Below are the code and all the weights of a small trained network. Each question names an input and a class and asks about switching units off, where a switched-off unit gives its printed mean instead of its output.

import numpy as np


def w(rows, s, z=0):
    codes = np.array(rows[::2]) - 128.0
    scale = np.full(codes.shape[1], s)
    scale[-1] = z or s
    return codes * scale


def norm(h):
    return h / np.sqrt((h * h).mean(-1, keepdims=True) + 1e-5)


def f(y):
    return y / 2 * (1 + np.tanh(0.7978845608 * (y + 0.044715 * y**3)))


def log_softmax(a):
    a = a - a.max(-1, keepdims=True)
    return a - np.log(np.exp(a).sum(-1, keepdims=True))


def net(x, mask):
    res = np.array(x, float).reshape(1, 8) / 4 @ E
    u = 0
    for l in range(2):
        y = f(norm(res) @ A[l][:, :-1].T + A[l][:, -1])
        res = res + np.where(mask[u : u + 16], y, B[l][:, -1]) @ B[l][:, :-1]
        u += 16
    return log_softmax(norm(res)[-1] @ U[:, :-1].T + U[:, -1])


A, B = {}, {}
E = w([
[188,206,95,171,157,191,56,123,212,87],'x0',
[189,102,95,62,196,36,200,119,188,93],'x1',
[114,205,171,137,91,1,24,9,152,207],'x2',
[183,131,188,30,60,196,157,78,173,144],'x3',
[17,106,13,179,97,178,240,96,245,243],'x4',
[133,126,132,127,130,129,133,126,128,128],'x5',
[129,123,136,133,119,133,122,130,132,133],'x6',
[45,73,145,44,220,165,49,95,159,115],'x7',
],0.00029)
A[0] = w([
[127,136,126,118,129,127,125,141,127,136,127],'0.n1',
[65,154,72,194,164,62,106,200,102,95,92],'0.n2',
[132,100,171,156,127,121,128,153,163,135,125],'0.n3',
[110,150,101,105,107,124,126,124,117,105,131],'0.n4',
[150,70,102,90,148,203,173,205,110,70,254],'0.n5',
[165,99,156,165,175,147,139,98,117,163,129],'0.n6',
[30,35,170,72,208,157,51,120,202,107,94],'0.n7',
[232,119,244,132,175,105,64,161,42,58,80],'0.n8',
[30,39,167,72,204,155,52,120,200,105,95],'0.n9',
[208,169,140,223,18,88,207,190,124,129,145],'0.n10',
[52,150,58,221,187,51,101,210,89,95,117],'0.n11',
[101,162,86,88,98,120,121,134,116,102,130],'0.n12',
[141,163,73,44,151,75,135,109,145,134,152],'0.n13',
[57,87,39,188,119,187,221,84,239,247,188],'0.n14',
[164,138,163,155,54,111,164,165,150,133,123],'0.n15',
[133,134,120,123,136,133,129,124,118,136,126],'0.n16',
],0.0015,0.00077)
B[0] = w([
[129,125,126,131,126,127,127,123,129,124,128],'0.n1',
[132,45,155,55,179,199,102,48,160,159,135],'0.n2',
[121,140,105,118,123,139,137,110,118,119,127],'0.n3',
[136,126,133,132,138,126,124,128,126,138,129],'0.n4',
[151,159,172,188,88,51,53,99,128,177,206],'0.n5',
[73,159,93,79,69,115,110,164,140,73,128],'0.n6',
[229,236,39,150,107,116,199,92,10,174,153],'0.n7',
[2,163,4,77,82,89,110,151,156,91,167],'0.n8',
[229,230,45,155,105,116,198,94,16,175,151],'0.n9',
[130,210,42,28,251,168,99,19,3,186,173],'0.n10',
[130,36,165,39,187,206,71,28,167,162,153],'0.n11',
[157,108,159,158,157,123,128,122,129,154,129],'0.n12',
[135,116,202,242,98,137,113,108,116,103,144],'0.n13',
[96,171,105,47,98,68,42,176,79,4,255],'0.n14',
[114,136,97,87,193,163,100,73,86,145,136],'0.n15',
[126,125,128,130,127,127,129,126,128,124,127],'0.n16',
],0.00095,0.0013)
A[1] = w([
[94,121,108,148,117,153,182,122,182,169,4],'1.n1',
[191,105,110,75,201,31,187,136,223,121,162],'1.n2',
[146,81,127,122,162,209,189,215,108,68,79],'1.n3',
[83,46,159,133,88,77,187,114,61,139,102],'1.n4',
[152,128,96,215,140,81,121,165,105,130,141],'1.n5',
[192,172,210,54,4,160,183,123,169,120,162],'1.n6',
[57,148,156,175,69,209,60,169,84,201,162],'1.n7',
[194,126,239,120,149,107,90,139,82,83,67],'1.n8',
[81,115,89,156,114,156,196,118,208,196,7],'1.n9',
[130,148,136,142,114,144,133,140,115,151,101],'1.n10',
[77,116,83,165,107,162,198,114,212,197,28],'1.n11',
[88,172,188,114,128,72,69,54,157,184,157],'1.n12',
[83,48,155,132,89,78,185,115,60,141,118],'1.n13',
[132,131,126,154,116,125,135,132,124,127,144],'1.n14',
[146,81,127,123,162,209,189,214,108,68,81],'1.n15',
[184,182,86,223,140,178,61,114,227,70,161],'1.n16',
],0.0018,0.00042)
B[1] = w([
[150,139,152,118,141,97,65,122,92,108,52],'1.n1',
[123,99,209,196,71,221,131,127,50,79,201],'1.n2',
[124,146,133,169,77,43,105,66,183,195,142],'1.n3',
[177,188,160,104,165,180,97,173,204,130,199],'1.n4',
[93,103,144,76,89,184,133,95,152,134,137],'1.n5',
[67,44,95,171,249,133,69,117,123,145,197],'1.n6',
[188,80,182,152,136,108,196,111,122,40,225],'1.n7',
[41,164,53,113,85,103,85,146,125,105,141],'1.n8',
[130,150,144,111,121,85,32,147,61,81,55],'1.n9',
[149,117,134,110,154,82,139,105,135,101,117],'1.n10',
[122,154,136,94,119,72,27,164,58,67,62],'1.n11',
[157,95,95,185,74,104,167,154,180,164,254],'1.n12',
[177,186,161,101,166,181,104,178,204,131,206],'1.n13',
[132,110,140,103,133,101,131,115,132,119,125],'1.n14',
[125,146,133,170,77,44,105,67,184,195,141],'1.n15',
[137,131,211,50,150,124,167,201,143,178,184],'1.n16',
],0.0015,0.00065)
U = w([
[22,205,38,44,37,36,17,207,92,6,142],'0',
[162,121,148,243,21,10,129,73,243,254,133],'1',
[128,100,107,116,151,183,202,136,153,136,253],'2',
[189,201,246,25,195,194,131,235,188,178,95],'3',
[167,67,240,220,86,190,173,93,40,15,89],'4',
[190,224,20,108,164,144,175,34,5,194,64],'5',
[58,7,92,154,241,159,22,74,134,163,63],'6',
],0.004,0.0034)

Each question gives the input, the list of numbers given to net, and the class t.
The units are the neurons (one row each of A and B). Each row of codes is followed by its name. A weight is (code - 128) times the scale printed after its matrix; where a second scale follows, it is the last column's (A, B and U).
mask holds one flag per neuron, layer by layer. A switched-off neuron (its flag False) gives its mean, the last column of its row in B, instead of its output. The means were averaged over made-up inputs and are rounded, as every weight is.
A unit's drop is (log p(t) with every unit on - log p(t) with that unit switched off) / (log p(t) with every unit on - log p(t) with every unit switched off).
The circuit of an input: a set's keep is (log p(t) with only the set's units on - log p(t) with every unit switched off) / (log p(t) with every unit on - log p(t) with every unit switched off). Starting from the 12 units with the biggest drops (on a tie, the unit counted first), units are removed one at a time, each time the one whose removal leaves the highest keep (on an exact tie, the one counted first), for as long as the keep stays at least 0.8.
circuit, biggest first: the units of the circuit, biggest drop first
unit that matters most: the unit with the biggest drop
k most important neurons: the k neurons with the biggest drops, biggest first
top k neurons in layer l: the k neurons of layer l with the biggest drops, biggest first
input [-5,-1,8,7,-4,-7,8,5], class 1: 2 most important neurons : 1.n12, 0.n14
input [-6,3,1,-6,4,8,-2,-3], class 3: 2 most important neurons : 1.n13, 1.n4
input [-2,-6,1,1,-8,2,1,-7], class 0: circuit, biggest first : 0.n8
input [-5,7,-2,2,4,-6,2,8], class 5: 4 most important neurons : 0.n7, 0.n9, 1.n7, 1.n16
input [8,-1,6,7,8,-8,-4,-1], class 0: top 4 neurons in layer 0 : 0.n14, 0.n5, 0.n11, 0.n2
input [4,4,5,0,6,-6,-6,5], class 0: top 4 neurons in layer 0 : 0.n10, 0.n5, 0.n14, 0.n15
input [-8,0,0,-1,-2,1,4,-7], class 3: 4 most important neurons : 1.n13, 1.n4, 0.n7, 0.n9
input [5,-4,6,2,4,-4,-2,-7], class 5: 2 most important neurons : 0.n10, 0.n5
input [-1,-5,4,3,-1,-4,-6,8], class 5: 2 most important neurons : 0.n7, 0.n9
input [-1,4,-7,-8,-6,4,-5,1], class 6: top 3 neurons in layer 0 : 0.n11, 0.n14, 0.n2
input [5,8,0,-5,6,-1,-4,7], class 4: 3 most important neurons : 1.n2, 0.n10, 0.n8
input [-8,-6,4,0,2,-8,-4,1], class 3: circuit, biggest first : 1.n13, 1.n4, 1.n3
input [-8,-3,-4,-5,-1,7,-4,6], class 3: circuit, biggest first : 1.n13, 1.n4, 1.n6
input [2,-3,5,-4,1,-5,-2,6], class 5: circuit, biggest first : 0.n7, 0.n9
input [-4,-3,0,-6,-6,5,-8,-4], class 2: 3 most important neurons : 0.n14, 1.n11, 1.n9
input [-2,7,-2,8,-4,-7,5,0], class 6: 4 most important neurons : 1.n6, 0.n14, 1.n7, 1.n8
input [7,-7,8,-2,-2,7,-3,4], class 1: unit that matters most : 1.n12
input [4,8,-4,-3,8,1,2,-4], class 0: 3 most important neurons : 1.n11, 1.n7, 1.n9
input [-7,2,2,-6,-4,-4,-5,7], class 3: 3 most important neurons : 1.n13, 1.n4, 0.n10
input [-7,-1,-6,3,-1,4,2,8], class 5: most important neuron : 0.n7
input [1,-3,8,7,-7,-4,2,7], class 1: circuit, biggest first : 0.n14, 1.n12
input [-3,6,-3,-8,2,4,-2,-7], class 6: top 2 neurons in layer 0 : 0.n11, 0.n10
input [-2,-4,6,-4,-1,7,3,6], class 1: top 2 neurons in layer 1 : 1.n12, 1.n2
